Here is a tiny trained network, its code and every weight. The questions are about switching its units off for an input and a class, where a switched-off unit gives its printed mean instead of its output.

import numpy as np


def w(rows, s, z=0):
    codes = np.array(rows[::2]) - 128.0
    scale = np.full(codes.shape[1], s)
    scale[-1] = z or s
    return codes * scale


def norm(h):
    return h / np.sqrt((h * h).mean(-1, keepdims=True) + 1e-5)


def f(y):
    return y / 2 * (1 + np.tanh(0.7978845608 * (y + 0.044715 * y**3)))


def log_softmax(a):
    a = a - a.max(-1, keepdims=True)
    return a - np.log(np.exp(a).sum(-1, keepdims=True))


def net(x, mask):
    res = np.array(x, float).reshape(1, 7) / 4 @ E
    u = 0
    for l in range(2):
        y = f(norm(res) @ A[l][:, :-1].T + A[l][:, -1])
        res = res + np.where(mask[u : u + 12], y, B[l][:, -1]) @ B[l][:, :-1]
        u += 12
    return log_softmax(norm(res)[-1] @ U[:, :-1].T + U[:, -1])


A, B = {}, {}
E = w([
[176,152,195,229,48,134,248,83,185],'x0',
[75,98,239,101,86,186,57,83,183],'x1',
[81,62,38,162,39,154,121,72,69],'x2',
[75,219,163,113,135,168,163,112,49],'x3',
[197,73,155,63,136,173,176,102,80],'x4',
[191,177,81,120,54,252,86,209,151],'x5',
[128,127,130,132,129,126,129,130,127],'x6',
],0.0028)
A[0] = w([
[80,121,88,44,183,130,76,139,95,101],'L0N0',
[59,238,167,110,128,178,174,115,25,31],'L0N1',
[103,89,168,139,160,33,134,81,96,1],'L0N2',
[205,193,204,111,226,106,106,165,180,85],'L0N3',
[141,152,67,160,168,82,180,157,80,41],'L0N4',
[166,145,151,205,96,142,217,59,194,94],'L0N5',
[191,3,97,129,118,74,105,165,230,98],'L0N6',
[72,115,194,111,81,174,75,107,133,95],'L0N7',
[47,170,97,216,119,77,70,179,188,41],'L0N8',
[178,167,49,164,150,110,190,207,59,88],'L0N9',
[191,13,96,133,112,71,98,157,232,100],'L0N10',
[219,33,166,69,175,197,183,104,62,90],'L0N11',
],0.0045,0.0042)
B[0] = w([
[211,106,227,233,82,96,133,170,101,236],'L0N0',
[109,242,146,200,233,224,115,39,52,198],'L0N1',
[115,94,116,134,160,121,180,122,152,118],'L0N2',
[10,90,83,81,116,169,223,211,161,223],'L0N3',
[170,124,114,132,157,147,78,79,189,121],'L0N4',
[177,91,202,170,112,78,54,230,41,251],'L0N5',
[97,243,162,141,182,199,152,84,36,224],'L0N6',
[203,113,99,144,189,103,140,82,189,200],'L0N7',
[128,202,122,31,61,63,135,99,122,154],'L0N8',
[198,101,99,143,183,101,118,56,212,206],'L0N9',
[85,246,162,148,178,198,145,76,42,223],'L0N10',
[87,253,91,47,39,15,95,108,144,229],'L0N11',
],0.0048,0.0018)
A[1] = w([
[74,77,168,129,176,32,174,91,110,2],'L1N0',
[78,83,232,91,99,169,55,86,195,127],'L1N1',
[153,181,123,112,62,114,130,157,121,125],'L1N2',
[100,208,170,120,89,88,136,119,144,146],'L1N3',
[35,219,88,219,111,59,55,139,218,23],'L1N4',
[107,85,98,62,211,122,2,184,68,93],'L1N5',
[119,128,139,124,178,34,184,99,100,162],'L1N6',
[87,63,59,168,52,147,117,71,77,53],'L1N7',
[188,176,79,113,84,204,84,201,150,59],'L1N8',
[86,99,216,113,100,192,71,76,172,87],'L1N9',
[184,161,83,129,82,223,111,192,172,43],'L1N10',
[115,81,62,175,66,144,104,37,66,138],'L1N11',
],0.0047,0.0021)
B[1] = w([
[81,49,106,133,82,233,58,80,133,186],'L1N0',
[196,153,29,158,150,101,156,145,140,219],'L1N1',
[106,95,126,106,113,86,78,117,117,172],'L1N2',
[147,90,70,83,121,122,92,144,78,214],'L1N3',
[188,131,148,9,85,131,149,87,58,167],'L1N4',
[201,150,223,253,23,112,229,136,114,200],'L1N5',
[131,108,102,129,78,196,63,114,176,229],'L1N6',
[91,156,191,73,188,132,182,222,184,181],'L1N7',
[64,52,146,135,132,106,117,50,128,203],'L1N8',
[186,164,18,165,189,82,169,141,123,195],'L1N9',
[22,23,161,134,160,116,103,29,124,183],'L1N10',
[122,178,161,66,195,131,164,235,190,251],'L1N11',
],0.005,0.0024)
U = w([
[174,102,209,218,67,98,130,187,82,253],'0',
[105,211,143,146,192,192,130,84,59,85],'1',
[50,20,126,131,127,154,100,59,155,239],'2',
[74,134,128,71,160,140,189,251,191,60],'3',
[220,135,45,154,174,96,131,97,185,38],'4',
[129,164,113,33,51,69,98,108,86,62],'5',
],0.011,0.00067)

Each question gives the input, the list of numbers given to net, and the class t.
The units are the neurons (one row each of A and B). Each row of codes is followed by its name. A weight is (code - 128) times the scale printed after its matrix; where a second scale follows, it is the last column's (A, B and U).
mask holds one flag per neuron, layer by layer. A switched-off neuron (its flag False) gives its mean, the last column of its row in B, instead of its output. The means were averaged over made-up inputs and are rounded, as every weight is.
A unit's drop is (log p(t) with every unit on - log p(t) with that unit switched off) / (log p(t) with every unit on - log p(t) with every unit switched off).
The circuit of an input: a set's keep is (log p(t) with only the set's units on - log p(t) with every unit switched off) / (log p(t) with every unit on - log p(t) with every unit switched off). Starting from the 12 units with the biggest drops (on a tie, the unit counted first), units are removed one at a time, each time the one whose removal leaves the highest keep (on an exact tie, the one counted first), for as long as the keep stays at least 0.8.
circuit, biggest first: the units of the circuit, biggest drop first
most important unit: the unit with the biggest drop
k most important neurons: the k neurons with the biggest drops, biggest first
top k neurons in layer l: the k neurons of layer l with the biggest drops, biggest first
input [-8,5,-4,-4,8,-8,4], class 0: most important unit	L1N5
input [6,0,-5,-1,3,-7,4], class 2: top 3 neurons in layer 1	L1N0; L1N5; L1N6
input [3,-4,0,-5,5,-6,-4], class 2: 2 most important neurons	L1N0; L1N6
input [3,-3,-4,-4,-5,4,0], class 5: circuit, biggest first	L0N8; L1N4
input [-5,-5,-4,4,-8,-1,6], class 5: circuit, biggest first	L1N4; L0N8
input [2,7,3,-2,-3,5,4], class 4: 2 most important neurons	L1N9; L1N1
input [-6,1,7,-4,6,2,2], class 3: 3 most important neurons	L1N11; L1N7; L0N5
input [7,-3,3,4,-2,-8,-8], class 2: 4 most important neurons	L1N0; L0N0; L1N5; L1N6
input [-5,-5,6,1,-5,7,5], class 2: circuit, biggest first	L1N10; L1N8
input [7,-4,2,-7,7,-8,4], class 2: 2 most important neurons	L1N0; L0N0
input [-7,-7,4,6,6,-5,-7], class 0: circuit, biggest first	L1N5; L0N0
input [-5,-4,4,3,-4,7,8], class 2: 2 most important neurons	L1N10; L1N8
input [-8,1,0,1,-8,-5,-5], class 0: 2 most important neurons	L1N5; L0N11
input [-1,5,-3,-5,-4,-2,1], class 1: top 3 neurons in layer 0	L0N10; L0N6; L0N11
input [-2,-7,8,-2,0,0,-2], class 3: most important unit	L1N11
input [-4,-7,7,-8,3,6,5], class 1: circuit, biggest first	L0N6; L0N10
input [2,5,-6,-2,1,-5,3], class 3: 3 most important neurons	L0N3; L1N10; L1N8
input [2,5,4,-7,-8,0,7], class 5: 4 most important neurons	L0N8; L1N4; L0N1; L1N3
input [2,8,-6,7,5,0,-7], class 4: 2 most important neurons	L1N1; L1N9
input [6,1,1,1,8,0,3], class 5: most important neuron	L0N11
input [-7,-8,-1,4,6,-5,5], class 4: top 3 neurons in layer 0	L0N9; L0N5; L0N4
